Each row is followed by its group and then its class within the group.
[-16, 24, 4, 19, 77, 46, -4, -10, 2, 35, 7, 39, -3, -4, -51, 43, -63, -5, -54, 0, -44, -7, 15, -10, -2, 10, -45, -55, -24, 20, -12, 6, -11, -23, 25, -3, 43, 32, 37, 7, -4, -7, -40, 12, -13, 30, 42, -1] -> Y > <50>
[18, 8, 4, 27, 36, 38, -8, 22, 38, 26, -4, 15, 30, -30, -45, 21, -10, 48, -49, 19, -51, -13, 4, 11, 51, 19, -71, -37, 18, 19, -23, 63, -13, -12, 25, -17, 17, 7, 15, -19, -14, 17, 29, 42, -1, 16, 3, 28] -> Y > <57>
[-13, 46, -27, -3, 32, 61, -13, 2, -3, 15, -22, 24, -16, 26, -32, 43, 20, -33, -18, 26, -57, -11, 23, 12, -7, -7, -26, -19, -34, 22, -8, 35, 12, 39, 38, -18, 39, 11, 20, 24, 22, -32, -9, 19, -10, 50, 32, 4] -> B > <49>
[-21, -1, -3, 31, 32, 50, -5, 16, 4, 17, -9, 30, 7, 6, -56, 51, -14, -14, -25, 2, -45, 9, 15, 3, 3, 22, -55, -32, -46, 42, -1, 32, 5, 52, 60, -3, 0, 22, 63, 7, 33, -43, 15, 60, -5, 47, 17, -7] -> B > <49>
[-12, 22, -5, -6, 39, 48, -18, -15, 20, 21, -14, 8, -27, -1, -36, 35, 20, -29, -48, 16, -36, -2, 36, 16, -21, 1, -10, -40, -38, 23, 9, 29, 5, 31, 20, -4, 29, -4, 23, 2, -8, -33, -32, 23, -1, 48, 53, 17] -> B > <49>
[-13, 60, -43, 18, 22, 24, 7, 10, -4, -13, -4, 7, -9, 9, 22, 4, 24, 5, 23, -8, -24, 6, -9, -27, -29, -6, -12, -50, -26, 17, -24, 8, -24, 22, 11, -7, 39, -1, -9, 72, -31, -24, 3, -11, -29, 28, -5, 13] -> Y > <50>
[-12, 44, -12, 12, 37, 55, -16, -4, -6, 17, 5, 48, -18, -12, -34, 40, 12, 18, -22, 10, -36, -15, 21, -7, 10, 8, -55, -51, -65, 26, 7, 23, -18, -15, 31, -11, 51, 26, -6, 7, 25, -15, -5, 16, -5, 53, 29, -5] -> Y > <50>
[-33, 23, -11, 28, 22, 45, -16, 3, -10, 31, 25, 34, -3, 5, -38, 22, 19, 0, -14, 6, -14, -12, 22, 0, -3, -10, -38, -30, -39, 11, 7, 7, -9, -16, 9, 0, 34, 24, 13, 13, 19, -6, -47, 9, 8, 36, 28, -9] -> Y > <57>
[-37, 18, -10, -1, 23, 47, -11, -6, 1, 27, 19, 38, 0, 6, -54, 27, 5, -20, -7, 9, -64, -38, 23, 9, -6, 8, -47, -44, -79, 56, 4, 28, -2, 24, 37, 7, 32, 17, 52, -9, -2, -32, 2, 31, 3, 57, 66, -4] -> B > <49>
[-11, 50, 39, -18, 6, 36, 0, 6, -11, 27, -18, 27, -32, 19, -4, 22, -17, -8, -15, 11, -32, 9, 31, 3, -25, 4, -29, -50, -49, 25, 5, -7, -9, 64, 28, -4, 29, 10, -14, 22, -21, -39, -25, 37, -2, 37, 40, 1] -> B > <49>
[-36, 2, 22, 7, 24, 59, -24, -9, 4, 34, 30, 47, -16, 23, -40, 40, 20, 10, -53, -1, -52, -13, 23, 9, 9, 26, -71, -44, -81, 12, -33, 47, 10, 14, 31, 10, 18, 10, 7, -25, 34, -28, -14, 62, -6, 62, 61, 2] -> B > <49>
[-15, 26, -6, 10, 20, 66, -18, -2, 23, 23, -3, 20, 2, 1, -39, 33, 1, 30, -43, 17, -37, -16, 21, 12, 24, 14, -45, -37, -21, 18, -24, 57, -22, 7, 40, -10, 32, 13, 7, -1, 16, -11, 3, 60, -2, 51, 48, 18] -> Y > <57>
[-9, 58, -27, 6, 31, 36, -16, 6, -4, 9, -7, 34, -10, 19, -14, 29, 20, -21, 15, 23, -38, -23, 12, 25, 7, 12, -76, -15, -32, 27, 3, 20, -13, 17, 38, 3, 39, 15, 11, 36, 9, -26, -7, 19, 5, 49, 39, 23] -> Y > <57>
[-14, 46, -17, -5, 27, 41, 24, -12, 4, 5, -8, 20, -5, 11, -31, 11, 13, -9, -35, 0, -55, -6, 25, 5, -30, 14, -27, -68, -38, 37, -7, 12, 7, 33, 19, 1, 34, -8, 6, 15, -31, -38, 12, 21, -1, 52, 38, 34] -> B > <56>
[-8, 18, -8, 27, 10, 55, -22, 0, 2, -26, -44, 31, -5, 8, -44, 61, -6, -19, -22, 12, -63, 7, 24, 6, 14, 17, -86, -31, -29, 39, 0, 46, -3, 34, 60, 12, 16, 36, 56, 37, 32, -23, 12, 44, -7, 48, 52, -13] -> B > <49>
[-24, 13, -21, 19, 18, 74, -18, -10, 6, 15, 10, 21, -22, 6, -55, 26, -1, -13, -31, 8, -22, -8, 31, 42, 0, 7, -37, -26, -43, 9, -21, 33, 9, 34, 26, 5, 20, 10, 35, 30, 42, -23, -12, 38, 10, 49, 44, 4] -> B > <49>
